Below is a small trained network, with its code and all its weights. Each question gives an input and a class and asks what happens when units are switched off, that is, made to give their printed mean instead of their output.

import numpy as np


def w(rows, s, z=0):
    codes = np.array(rows[::2]) - 128.0
    scale = np.full(codes.shape[1], s)
    scale[-1] = z or s
    return codes * scale


def f(y):
    return y / 2 * (1 + np.tanh(0.7978845608 * (y + 0.044715 * y**3)))


def log_softmax(a):
    a = a - a.max(-1, keepdims=True)
    return a - np.log(np.exp(a).sum(-1, keepdims=True))


def net(x, mask):
    res = np.array(x, float).reshape(1, 6) / 4 @ E
    y = f(res @ A[0][:, :-1].T + A[0][:, -1])
    res = res + np.where(mask, y, B[0][:, -1]) @ B[0][:, :-1]
    return log_softmax(res[-1] @ U[:, :-1].T + U[:, -1])


A, B = {}, {}
E = w([
[179,135,213,63,171,107,106],'x0',
[129,70,226,177,196,92,149],'x1',
[107,120,41,158,159,87,89],'x2',
[69,183,111,118,200,201,40],'x3',
[147,254,208,162,113,223,95],'x4',
[37,78,147,107,97,137,95],'x5',
],0.0061)
A[0] = w([
[237,153,215,157,123,115,199,189],'N0',
[49,101,128,201,185,110,88,255],'N1',
[110,25,111,129,142,48,173,137],'N2',
[52,166,171,165,154,197,38,224],'N3',
[97,219,135,134,162,181,133,88],'N4',
[98,135,35,111,92,149,129,116],'N5',
[86,151,147,122,119,198,24,198],'N6',
[81,139,73,163,2,132,164,185],'N7',
[160,144,123,102,112,132,89,66],'N8',
],0.0076,0.005)
B[0] = w([
[213,200,166,254,84,161,104,243],'N0',
[166,132,91,157,129,71,83,234],'N1',
[67,30,59,60,169,28,61,234],'N2',
[128,97,63,199,120,76,75,254],'N3',
[81,84,59,75,150,97,59,169],'N4',
[153,190,198,172,109,158,164,176],'N5',
[144,118,92,156,131,126,68,226],'N6',
[210,165,188,158,30,177,154,228],'N7',
[61,156,118,68,215,145,107,116],'N8',
],0.0073,0.006)
U = w([
[74,169,146,42,255,206,180,2],'0',
[221,224,176,208,86,173,144,227],'1',
[96,72,53,139,186,72,79,144],'2',
[78,67,178,34,91,124,179,43],'3',
],0.0097,0.0035)

Each question gives the input, the list of numbers given to net, and the class t.
The units are the neurons (one row each of A and B). Each row of codes is followed by its name. A weight is (code - 128) times the scale printed after its matrix; where a second scale follows, it is the last column's (A, B and U).
mask holds one flag per neuron, in row order. A switched-off neuron (its flag False) gives its mean, the last column of its row in B, instead of its output. The means were averaged over made-up inputs and are rounded, as every weight is.
A unit's drop is (log p(t) with every unit on - log p(t) with that unit switched off) / (log p(t) with every unit on - log p(t) with every unit switched off).
The circuit of an input: a set's keep is (log p(t) with only the set's units on - log p(t) with every unit switched off) / (log p(t) with every unit on - log p(t) with every unit switched off). Starting from all 9 units, units are removed one at a time, each time the one whose removal leaves the highest keep (on an exact tie, the one counted first), for as long as the keep stays at least 0.8.
circuit, biggest first: the units of the circuit, biggest drop first
top k neurons: the k neurons with the biggest drops, biggest first
drop of u: that unit's drop, to one decimal
input [-7,-7,0,-6,-8,0], class 3: top 2 neurons -> (N2, N7)
input [-4,8,-2,5,7,0], class 2: circuit, biggest first -> (N4, N3)
input [0,0,-4,-3,-6,2], class 3: top 2 neurons -> (N3, N6)
input [-4,2,6,1,8,8], class 2: circuit, biggest first -> (N3)
input [3,-1,6,4,5,-8], class 2: top 2 neurons -> (N4, N7)
input [-3,-5,8,3,-1,8], class 1: circuit, biggest first -> (N5, N7)
input [5,-1,-1,-3,-2,7], class 3: circuit, biggest first -> (N3, N0)
input [-5,-4,-3,-8,-7,5], class 3: top 3 neurons -> (N7, N2, N3)
input [8,-7,-6,2,-4,8], class 0: top 2 neurons -> (N2, N1)
input [-8,-3,2,5,-5,-6], class 1: top 2 neurons -> (N5, N7)
input [-5,-5,0,-4,-8,2], class 3: top 4 neurons -> (N7, N2, N3, N5)
input [-8,3,-1,7,7,-2], class 2: drop of N7 -> 0.0
input [2,-5,-5,5,1,-1], class 2: drop of N6 -> 0.1
input [-8,-7,6,3,-2,5], class 1: top neuron -> (N7)
input [-2,-5,-4,-5,-7,1], class 3: drop of N7 -> 0.2
input [4,-2,-7,3,3,6], class 2: drop of N2 -> -0.1
